Below is a small trained network, with its code and all its weights. Each question gives an input and a class and asks what happens when units are switched off, that is, made to give their printed mean instead of their output.

import numpy as np


def w(rows, s, z=0):
    codes = np.array(rows[::2]) - 128.0
    scale = np.full(codes.shape[1], s)
    scale[-1] = z or s
    return codes * scale


def norm(h):
    return h / np.sqrt((h * h).mean(-1, keepdims=True) + 1e-5)


def f(y):
    return np.maximum(y, 0)


def log_softmax(a):
    a = a - a.max(-1, keepdims=True)
    return a - np.log(np.exp(a).sum(-1, keepdims=True))


def net(x, mask):
    res = np.array(x, float).reshape(1, 5) / 4 @ E
    u = 0
    for l in range(2):
        y = f(norm(res) @ A[l][:, :-1].T + A[l][:, -1])
        res = res + np.where(mask[u : u + 9], y, B[l][:, -1]) @ B[l][:, :-1]
        u += 9
    return log_softmax(norm(res)[-1] @ U[:, :-1].T + U[:, -1])


A, B = {}, {}
E = w([
[235,124,152],'x0',
[159,173,124],'x1',
[42,177,110],'x2',
[99,166,255],'x3',
[101,25,194],'x4',
],0.0099)
A[0] = w([
[177,157,62,94],'0.n1',
[56,207,194,103],'0.n2',
[2,128,33,94],'0.n3',
[171,101,87,8],'0.n4',
[166,161,216,255],'0.n5',
[172,214,161,133],'0.n6',
[135,142,115,95],'0.n7',
[165,210,57,98],'0.n8',
[191,61,142,133],'0.n9',
],0.025,0.0035)
B[0] = w([
[212,125,168,217],'0.n1',
[188,153,240,233],'0.n2',
[2,92,73,239],'0.n3',
[173,91,165,176],'0.n4',
[112,22,188,249],'0.n5',
[68,109,174,221],'0.n6',
[140,141,131,144],'0.n7',
[214,217,137,243],'0.n8',
[71,73,109,217],'0.n9',
],0.044,0.012)
A[1] = w([
[216,96,63,43],'1.n1',
[149,90,136,129],'1.n2',
[121,91,200,174],'1.n3',
[43,178,100,198],'1.n4',
[140,85,169,115],'1.n5',
[119,159,147,1],'1.n6',
[180,37,100,79],'1.n7',
[108,251,58,148],'1.n8',
[129,178,155,45],'1.n9',
],0.032,0.0042)
B[1] = w([
[213,177,131,154],'1.n1',
[124,164,116,173],'1.n2',
[97,205,111,252],'1.n3',
[111,17,117,173],'1.n4',
[137,180,107,212],'1.n5',
[104,119,130,133],'1.n6',
[67,173,124,185],'1.n7',
[185,51,255,160],'1.n8',
[93,99,132,149],'1.n9',
],0.053,0.02)
U = w([
[89,79,82,136],'0',
[164,126,66,9],'1',
[28,129,140,182],'2',
[142,205,227,177],'3',
[144,127,55,32],'4',
[168,57,171,108],'5',
[254,158,115,132],'6',
[134,187,64,65],'7',
],0.021,0.015)

Each question gives the input, the list of numbers given to net, and the class t.
The units are the neurons (one row each of A and B). Each row of codes is followed by its name. A weight is (code - 128) times the scale printed after its matrix; where a second scale follows, it is the last column's (A, B and U).
mask holds one flag per neuron, layer by layer. A switched-off neuron (its flag False) gives its mean, the last column of its row in B, instead of its output. The means were averaged over made-up inputs and are rounded, as every weight is.
A unit's drop is (log p(t) with every unit on - log p(t) with that unit switched off) / (log p(t) with every unit on - log p(t) with every unit switched off).
The circuit of an input: a set's keep is (log p(t) with only the set's units on - log p(t) with every unit switched off) / (log p(t) with every unit on - log p(t) with every unit switched off). Starting from the 12 units with the biggest drops (on a tie, the unit counted first), units are removed one at a time, each time the one whose removal leaves the highest keep (on an exact tie, the one counted first), for as long as the keep stays at least 0.8.
circuit, biggest first: the units of the circuit, biggest drop first
top k neurons: the k neurons with the biggest drops, biggest first
k most important neurons of layer l: the k neurons of layer l with the biggest drops, biggest first
drop of u: that unit's drop, to one decimal
input [2,-3,-5,-1,0], class 2: circuit, biggest first => (0.n9)
input [-2,2,5,0,7], class 2: top 2 neurons => (0.n3, 0.n2)
input [-2,-8,7,-1,-3], class 0: circuit, biggest first => (0.n3, 1.n4)
input [-4,-8,2,2,6], class 0: 3 most important neurons of layer 0 => (0.n3, 0.n5, 0.n1)
input [-1,0,6,-2,-8], class 5: 2 most important neurons of layer 0 => (0.n5, 0.n3)
input [8,6,8,-2,5], class 2: 2 most important neurons of layer 0 => (0.n2, 0.n9)
input [-4,-6,-2,0,4], class 0: 2 most important neurons of layer 0 => (0.n5, 0.n2)
input [3,0,-7,-3,1], class 7: 2 most important neurons of layer 0 => (0.n3, 0.n6)
input [0,-1,-3,-8,8], class 2: top 2 neurons => (0.n8, 0.n9)
input [-4,1,3,-5,-2], class 5: top 2 neurons => (1.n8, 0.n5)
input [4,-7,4,-7,4], class 0: 3 most important neurons of layer 0 => (0.n2, 0.n3, 0.n5)
input [0,2,-4,0,-5], class 6: 3 most important neurons of layer 0 => (0.n8, 0.n1, 0.n3)
input [0,-7,6,-8,-5], class 5: 2 most important neurons of layer 0 => (0.n3, 0.n5)
input [-3,8,2,-1,5], class 2: circuit, biggest first => (0.n3)
input [4,3,2,-2,-3], class 6: 2 most important neurons of layer 0 => (0.n8, 0.n1)
input [-4,-5,-1,1,7], class 0: drop of 1.n4 => 0.2
input [5,-1,3,-5,-8], class 6: drop of 0.n4 => 0.0
input [-3,-4,8,-5,2], class 0: drop of 1.n4 => 0.1
